Here is a tiny trained network, its code and every weight. The questions are about switching its units off for an input and a target symbol, where a switched-off unit gives its printed mean instead of its output.

import numpy as np


def w(rows, s, z=0):
    codes = np.array(rows[::2]) - 128.0
    scale = np.full(codes.shape[1], s)
    scale[-1] = z or s
    return codes * scale


def norm(h):
    return h / np.sqrt((h * h).mean(-1, keepdims=True) + 1e-5)


def f(y):
    return y / 2 * (1 + np.tanh(0.7978845608 * (y + 0.044715 * y**3)))


def softmax(a):
    e = np.exp(a - a.max(-1, keepdims=True))
    return e / e.sum(-1, keepdims=True)


def log_softmax(a):
    a = a - a.max(-1, keepdims=True)
    return a - np.log(np.exp(a).sum(-1, keepdims=True))


def net(x, mask):
    ids = ['αγδζημψω'.index(c) for c in x.split()]
    T = len(ids)
    res = E[ids] + P[:T]
    u = 0
    for l in range(2):
        r = norm(res)
        for j in range(2):
            rows = slice(2 * j, 2 * j + 2)
            q, k, v = (r @ M[l][rows].T for M in (Q, K, V))
            z = softmax(np.where(np.tri(T) > 0, q @ k.T / 2**0.5, -1e9)) @ v
            o = O[l][rows]
            res = res + np.where(mask[u + j], z, o[:, -1]) @ o[:, :-1]
        u += 2
        y = f(norm(res) @ A[l][:, :-1].T + A[l][:, -1])
        res = res + np.where(mask[u : u + 8], y, B[l][:, -1]) @ B[l][:, :-1]
        u += 8
    return log_softmax(norm(res)[-1] @ U[:, :-1].T + U[:, -1])


Q, K, V, O, A, B = {}, {}, {}, {}, {}, {}
E = w([
[97,113,77],'α',
[151,113,147],'γ',
[89,156,210],'δ',
[75,112,103],'ζ',
[105,124,124],'η',
[116,255,104],'μ',
[117,87,131],'ψ',
[159,181,113],'ω',
],0.022)
P = w([
[69,32,30],'0',
[60,49,16],'1',
[83,48,3],'2',
[77,62,11],'3',
[57,61,14],'4',
[56,55,10],'5',
[43,70,19],'6',
[54,66,17],'7',
],0.003)
Q[0] = w([
[138,140,186],'0.h1',
[182,122,52],'0.h1',
[122,13,166],'0.h2',
[138,118,158],'0.h2',
],0.011)
K[0] = w([
[175,188,163],'0.h1',
[152,20,211],'0.h1',
[79,144,254],'0.h2',
[164,202,245],'0.h2',
],0.0076)
V[0] = w([
[164,190,137],'0.h1',
[36,184,171],'0.h1',
[1,111,212],'0.h2',
[115,91,112],'0.h2',
],0.0067)
O[0] = w([
[202,204,79,2],'0.h1',
[172,128,159,131],'0.h1',
[120,137,67,234],'0.h2',
[253,162,139,186],'0.h2',
],0.0069,0.003)
A[0] = w([
[118,137,128,97],'0.n1',
[117,123,148,59],'0.n2',
[105,39,148,59],'0.n3',
[77,226,164,254],'0.n4',
[82,49,61,109],'0.n5',
[137,160,132,33],'0.n6',
[133,153,148,106],'0.n7',
[160,39,254,70],'0.n8',
],0.0097,0.0033)
B[0] = w([
[169,127,137,124],'0.n1',
[171,164,93,117],'0.n2',
[78,236,57,186],'0.n3',
[253,48,196,192],'0.n4',
[18,236,176,253],'0.n5',
[144,143,82,115],'0.n6',
[184,169,72,120],'0.n7',
[254,14,33,152],'0.n8',
],0.0037,0.0074)
Q[1] = w([
[88,222,109],'1.h1',
[117,68,203],'1.h1',
[60,200,125],'1.h2',
[249,176,131],'1.h2',
],0.017)
K[1] = w([
[81,146,208],'1.h1',
[69,131,9],'1.h1',
[2,130,249],'1.h2',
[160,165,3],'1.h2',
],0.0085)
V[1] = w([
[134,77,136],'1.h1',
[110,108,238],'1.h1',
[217,168,129],'1.h2',
[253,90,196],'1.h2',
],0.0054)
O[1] = w([
[132,184,146,129],'1.h1',
[153,128,254,149],'1.h1',
[59,254,142,24],'1.h2',
[35,136,28,4],'1.h2',
],0.0069,0.002)
A[1] = w([
[210,124,168,106],'1.n1',
[108,67,161,126],'1.n2',
[89,189,171,253],'1.n3',
[151,61,59,91],'1.n4',
[191,112,144,111],'1.n5',
[101,91,106,90],'1.n6',
[1,108,78,59],'1.n7',
[203,191,57,122],'1.n8',
],0.013,0.0056)
B[1] = w([
[144,165,125,141],'1.n1',
[139,71,156,204],'1.n2',
[49,131,99,237],'1.n3',
[157,145,22,167],'1.n4',
[114,168,108,129],'1.n5',
[199,119,133,160],'1.n6',
[196,214,172,255],'1.n7',
[2,40,97,183],'1.n8',
],0.0095,0.007)
U = w([
[245,180,105,118],'α',
[120,111,162,58],'γ',
[107,234,139,160],'δ',
[5,96,71,96],'ζ',
[159,134,3,88],'η',
[157,131,255,106],'μ',
[51,38,226,2],'ψ',
[163,20,135,203],'ω',
],0.016,0.0058)

Each question gives the input, a string of symbols that net reads in full, and the target symbol t.
The units are the heads (2 rows each of Q, K, V and O) and the neurons (one row each of A and B). Each row of codes is followed by its name. A weight is (code - 128) times the scale printed after its matrix; where a second scale follows, it is the last column's (O, A, B and U).
mask holds one flag per unit, layer by layer, with each layer's heads first. A switched-off unit (its flag False) gives its mean, the last column of its rows in O or B, instead of its output. The means were averaged over made-up inputs and are rounded, as every weight is.
A unit's drop is (log p(t) with every unit on - log p(t) with that unit switched off) / (log p(t) with every unit on - log p(t) with every unit switched off).
The circuit of an input: a set's keep is (log p(t) with only the set's units on - log p(t) with every unit switched off) / (log p(t) with every unit on - log p(t) with every unit switched off). Starting from the 12 units with the biggest drops (on a tie, the unit counted first), units are removed one at a time, each time the one whose removal leaves the highest keep (on an exact tie, the one counted first), for as long as the keep stays at least 0.8.
units of the circuit, in order: the units of the circuit, biggest drop first
most important unit: the unit with the biggest drop
k most important neurons: the k neurons with the biggest drops, biggest first
top k neurons in layer l: the k neurons of layer l with the biggest drops, biggest first
drop when u is switched off: that unit's drop, to one decimal
input ω ψ ω, target ζ: most important unit	1.h2
input η ψ ψ μ, target ζ: 2 most important neurons	(1.n8 1.n7)
input η δ μ δ δ μ ψ, target δ: 2 most important neurons	(1.n7 0.n4)
input ζ γ γ ω α ψ ψ ψ, target ω: top 2 neurons in layer 0	(0.n5 0.n8)
input γ α γ ω η δ, target ζ: top 3 neurons in layer 0	(0.n5 0.n8 0.n4)
input ψ ζ ω δ, target ζ: top 3 neurons in layer 0	(0.n5 0.n4 0.n3)
input γ ψ δ ζ, target δ: 2 most important neurons	(1.n7 1.n8)
input ψ α ψ γ, target η: 2 most important neurons	(0.n8 1.n4)
input ψ ζ η η, target ψ: units of the circuit, in order	(1.h2 0.n5)
input γ μ ψ γ δ α, target δ: 2 most important neurons	(1.n7 1.n8)
input ζ ψ ψ ψ α ζ, target μ: 2 most important neurons	(1.n7 0.n5)
input ω ψ δ ψ ω δ ζ γ, target δ: 2 most important neurons	(0.n4 1.n7)
input ψ ψ α ζ η, target ψ: drop when 1.h2 is switched off	1.9
input ζ ω γ, target η: drop when 0.n8 is switched off	0.4
input ω ζ μ, target ζ: drop when 1.n8 is switched off	0.9
input ζ η δ ω α ψ ψ η, target δ: drop when 1.n7 is switched off	0.3
